Below is a small trained network, with its code and all its weights. Each question gives an input and a class and asks what happens when units are switched off, that is, made to give their printed mean instead of their output.

import numpy as np


def w(rows, s, z=0):
    codes = np.array(rows[::2]) - 128.0
    scale = np.full(codes.shape[1], s)
    scale[-1] = z or s
    return codes * scale


def norm(h):
    return h / np.sqrt((h * h).mean(-1, keepdims=True) + 1e-5)


def f(y):
    return np.maximum(y, 0)


def log_softmax(a):
    a = a - a.max(-1, keepdims=True)
    return a - np.log(np.exp(a).sum(-1, keepdims=True))


def net(x, mask):
    res = np.array(x, float).reshape(1, 8) / 4 @ E
    u = 0
    for l in range(2):
        y = f(norm(res) @ A[l][:, :-1].T + A[l][:, -1])
        res = res + np.where(mask[u : u + 10], y, B[l][:, -1]) @ B[l][:, :-1]
        u += 10
    return log_softmax(norm(res)[-1] @ U[:, :-1].T + U[:, -1])


A, B = {}, {}
E = w([
[132,134,73,120,171,166],'x0',
[93,57,175,57,150,136],'x1',
[216,122,105,27,29,114],'x2',
[69,152,74,116,96,48],'x3',
[115,8,105,122,88,141],'x4',
[169,100,237,166,109,56],'x5',
[139,159,104,71,136,46],'x6',
[25,179,169,142,122,150],'x7',
],0.011)
A[0] = w([
[3,114,99,66,65,161,43],'0.n0',
[199,116,102,47,102,79,30],'0.n1',
[197,173,143,210,122,82,63],'0.n2',
[84,39,134,139,116,83,43],'0.n3',
[134,118,72,87,105,196,45],'0.n4',
[137,136,210,198,108,117,34],'0.n5',
[170,168,104,86,60,231,86],'0.n6',
[150,15,161,126,81,108,63],'0.n7',
[174,144,74,101,75,166,3],'0.n8',
[168,104,199,16,145,64,131],'0.n9',
],0.013,0.006)
B[0] = w([
[101,154,167,141,174,5,184],'0.n0',
[79,175,75,69,204,173,213],'0.n1',
[115,169,129,202,104,46,201],'0.n2',
[201,150,70,128,138,81,177],'0.n3',
[140,86,35,134,161,121,170],'0.n4',
[119,102,99,181,194,140,187],'0.n5',
[216,125,8,129,141,166,207],'0.n6',
[171,51,155,205,74,172,220],'0.n7',
[141,117,43,112,128,176,167],'0.n8',
[169,109,169,16,68,87,254],'0.n9',
],0.013,0.0078)
A[1] = w([
[194,220,145,117,120,210,102],'1.n0',
[42,147,62,231,120,162,89],'1.n1',
[160,249,129,229,79,142,87],'1.n2',
[38,171,159,134,67,141,6],'1.n3',
[65,188,117,109,55,217,17],'1.n4',
[123,155,145,119,55,195,18],'1.n5',
[37,182,122,174,55,124,59],'1.n6',
[36,171,129,166,204,118,59],'1.n7',
[92,146,194,171,131,176,64],'1.n8',
[78,155,168,167,234,195,121],'1.n9',
],0.011,0.014)
B[1] = w([
[118,119,68,117,53,108,199],'1.n0',
[139,135,135,37,129,141,227],'1.n1',
[130,137,63,241,111,78,241],'1.n2',
[182,133,58,63,189,80,128],'1.n3',
[89,57,47,119,120,53,128],'1.n4',
[73,5,86,67,88,69,128],'1.n5',
[127,59,87,88,78,18,149],'1.n6',
[125,81,175,107,125,143,208],'1.n7',
[78,99,133,110,110,138,146],'1.n8',
[45,84,149,140,208,188,253],'1.n9',
],0.016,0.0039)
U = w([
[169,228,145,164,118,190,7],'0',
[206,42,218,152,28,159,149],'1',
[215,112,16,40,84,202,176],'2',
[118,159,52,250,117,63,180],'3',
[50,106,149,189,207,198,141],'4',
[90,222,173,65,93,40,142],'5',
],0.02,0.014)

Each question gives the input, the list of numbers given to net, and the class t.
The units are the neurons (one row each of A and B). Each row of codes is followed by its name. A weight is (code - 128) times the scale printed after its matrix; where a second scale follows, it is the last column's (A, B and U).
mask holds one flag per neuron, layer by layer. A switched-off neuron (its flag False) gives its mean, the last column of its row in B, instead of its output. The means were averaged over made-up inputs and are rounded, as every weight is.
A unit's drop is (log p(t) with every unit on - log p(t) with that unit switched off) / (log p(t) with every unit on - log p(t) with every unit switched off).
The circuit of an input: a set's keep is (log p(t) with only the set's units on - log p(t) with every unit switched off) / (log p(t) with every unit on - log p(t) with every unit switched off). Starting from the 12 units with the biggest drops (on a tie, the unit counted first), units are removed one at a time, each time the one whose removal leaves the highest keep (on an exact tie, the one counted first), for as long as the keep stays at least 0.8.
circuit, biggest first: the units of the circuit, biggest drop first
most important unit: the unit with the biggest drop
top k neurons: the k neurons with the biggest drops, biggest first
top k neurons in layer l: the k neurons of layer l with the biggest drops, biggest first
drop when u is switched off: that unit's drop, to one decimal
input [4,-3,1,-5,1,4,5,-2], class 5: top 2 neurons in layer 0	[0.n2, 0.n6]
input [-6,1,-6,8,7,4,-1,-8], class 1: circuit, biggest first	[0.n7]
input [-4,5,7,-5,-7,7,6,-3], class 5: circuit, biggest first	[0.n1, 0.n6]
input [-6,-5,3,5,-5,-3,5,-7], class 5: top 2 neurons	[0.n2, 0.n6]
input [6,4,-1,3,-4,2,1,7], class 4: top 2 neurons	[0.n9, 1.n9]
input [-6,-6,7,3,-4,6,-4,-6], class 3: top 2 neurons	[0.n2, 1.n2]
input [-5,0,2,8,2,-6,8,-3], class 5: circuit, biggest first	[0.n0, 0.n6]
input [-5,5,-1,-5,8,-3,6,-6], class 1: top 2 neurons in layer 1	[1.n1, 1.n0]
input [-5,-6,-7,0,1,7,-3,2], class 4: top 3 neurons	[0.n5, 1.n9, 0.n9]
input [2,1,-3,0,-4,3,5,1], class 5: top 2 neurons	[0.n7, 0.n6]
input [6,-1,2,7,2,7,-7,-6], class 1: top 2 neurons in layer 0	[0.n7, 0.n6]
input [-7,3,-5,4,4,-8,-4,2], class 5: drop when 1.n9 is switched off	-0.1
input [-4,-1,4,-2,2,-1,2,7], class 5: drop when 0.n0 is switched off	1.1
input [4,6,7,7,-4,-2,-8,4], class 3: most important unit	0.n0
input [-6,-2,0,-2,-1,2,-5,6], class 4: drop when 0.n5 is switched off	0.5
input [6,1,-1,0,8,-5,8,4], class 3: drop when 0.n9 is switched off	0.2
